Here is a tiny trained network, its code and every weight. The questions are about switching its units off for an input and a class, where a switched-off unit gives its printed mean instead of its output.

import numpy as np


def w(rows, s, z=0):
    codes = np.array(rows[::2]) - 128.0
    scale = np.full(codes.shape[1], s)
    scale[-1] = z or s
    return codes * scale


def norm(h):
    return h / np.sqrt((h * h).mean(-1, keepdims=True) + 1e-5)


def f(y):
    return y / 2 * (1 + np.tanh(0.7978845608 * (y + 0.044715 * y**3)))


def log_softmax(a):
    a = a - a.max(-1, keepdims=True)
    return a - np.log(np.exp(a).sum(-1, keepdims=True))


def net(x, mask):
    res = np.array(x, float).reshape(1, 4) / 4 @ E
    u = 0
    for l in range(3):
        y = f(norm(res) @ A[l][:, :-1].T + A[l][:, -1])
        res = res + np.where(mask[u : u + 4], y, B[l][:, -1]) @ B[l][:, :-1]
        u += 4
    return log_softmax(norm(res)[-1] @ U[:, :-1].T + U[:, -1])


A, B = {}, {}
E = w([
[138,137,67,56,177,182,101,109],'x0',
[124,84,65,139,160,96,98,251],'x1',
[63,71,218,60,247,99,42,148],'x2',
[191,26,122,171,152,151,2,112],'x3',
],0.0059)
A[0] = w([
[136,57,162,139,192,118,23,112,46],'L0N1',
[31,159,157,48,212,109,127,194,50],'L0N2',
[170,142,46,103,78,146,81,163,65],'L0N3',
[117,206,144,98,128,137,133,2,4],'L0N4',
],0.0067,0.004)
B[0] = w([
[174,31,181,141,138,89,84,94,250],'L0N1',
[1,124,92,67,177,71,193,149,254],'L0N2',
[152,102,101,155,192,118,166,125,173],'L0N3',
[159,181,144,65,114,200,137,117,189],'L0N4',
],0.0088,0.0037)
A[1] = w([
[124,93,147,137,146,149,129,80,105],'L1N1',
[134,152,127,101,83,135,194,159,35],'L1N2',
[118,200,168,67,95,226,117,29,5],'L1N3',
[164,115,1,189,179,188,132,132,19],'L1N4',
],0.0076,0.0026)
B[1] = w([
[166,205,105,155,193,124,108,88,150],'L1N1',
[116,82,151,205,181,151,40,77,185],'L1N2',
[163,254,150,169,181,212,175,13,254],'L1N3',
[223,124,42,41,87,113,196,217,230],'L1N4',
],0.0074,0.0036)
A[2] = w([
[121,138,188,216,81,114,142,150,5],'L2N1',
[110,129,151,112,178,112,109,152,177],'L2N2',
[126,144,81,174,85,113,156,153,142],'L2N3',
[194,59,192,147,190,127,2,116,46],'L2N4',
],0.009,0.0029)
B[2] = w([
[76,227,192,127,85,87,18,169,156],'L2N1',
[75,151,99,186,186,163,151,145,179],'L2N2',
[175,84,153,68,150,89,76,136,183],'L2N3',
[85,27,2,207,92,233,44,25,254],'L2N4',
],0.0072,0.006)
U = w([
[127,76,190,102,107,142,133,180,2],'0',
[247,79,70,83,101,99,161,236,173],'1',
[123,186,217,151,50,33,51,213,84],'2',
[3,124,152,56,236,62,158,204,150],'3',
[158,225,171,140,138,205,157,71,203],'4',
[102,3,79,178,163,191,52,77,142],'5',
],0.012,0.0052)

Each question gives the input, the list of numbers given to net, and the class t.
The units are the neurons (one row each of A and B). Each row of codes is followed by its name. A weight is (code - 128) times the scale printed after its matrix; where a second scale follows, it is the last column's (A, B and U).
mask holds one flag per neuron, layer by layer. A switched-off neuron (its flag False) gives its mean, the last column of its row in B, instead of its output. The means were averaged over made-up inputs and are rounded, as every weight is.
A unit's drop is (log p(t) with every unit on - log p(t) with that unit switched off) / (log p(t) with every unit on - log p(t) with every unit switched off).
The circuit of an input: a set's keep is (log p(t) with only the set's units on - log p(t) with every unit switched off) / (log p(t) with every unit on - log p(t) with every unit switched off). Starting from all 12 units, units are removed one at a time, each time the one whose removal leaves the highest keep (on an exact tie, the one counted first), for as long as the keep stays at least 0.8.
units of the circuit, in order: the units of the circuit, biggest drop first
top k neurons: the k neurons with the biggest drops, biggest first
k most important neurons of layer l: the k neurons of layer l with the biggest drops, biggest first
drop when u is switched off: that unit's drop, to one decimal
input [4,-1,5,0], class 3: units of the circuit, in order -> [L0N2]
input [-5,5,0,-2], class 2: units of the circuit, in order -> [L2N1; L1N4]
input [-7,-8,3,3], class 4: top 2 neurons -> [L1N3; L0N4]
input [8,0,-6,-4], class 1: top 2 neurons -> [L1N4; L0N3]
input [-3,-1,-5,-6], class 2: top 2 neurons -> [L2N1; L2N4]
input [-7,4,0,1], class 2: top 3 neurons -> [L2N1; L0N1; L1N2]
input [-5,-3,-3,1], class 2: top 3 neurons -> [L2N1; L2N4; L0N4]
input [6,6,-1,-3], class 3: top 2 neurons -> [L0N2; L2N4]
input [-3,5,-5,-6], class 2: top 2 neurons -> [L2N1; L1N2]
input [-5,4,1,-2], class 3: top 2 neurons -> [L2N4; L0N2]
input [7,-5,0,3], class 4: drop when L1N3 is switched off -> 0.2
input [4,-2,-8,-1], class 1: drop when L2N1 is switched off -> 0.1
input [-1,-3,1,1], class 4: drop when L0N4 is switched off -> 0.4
input [6,8,-5,6], class 1: units of the circuit, in order -> [L1N4]
input [-2,3,-8,-7], class 2: 3 most important neurons of layer 1 -> [L1N2; L1N4; L1N3]
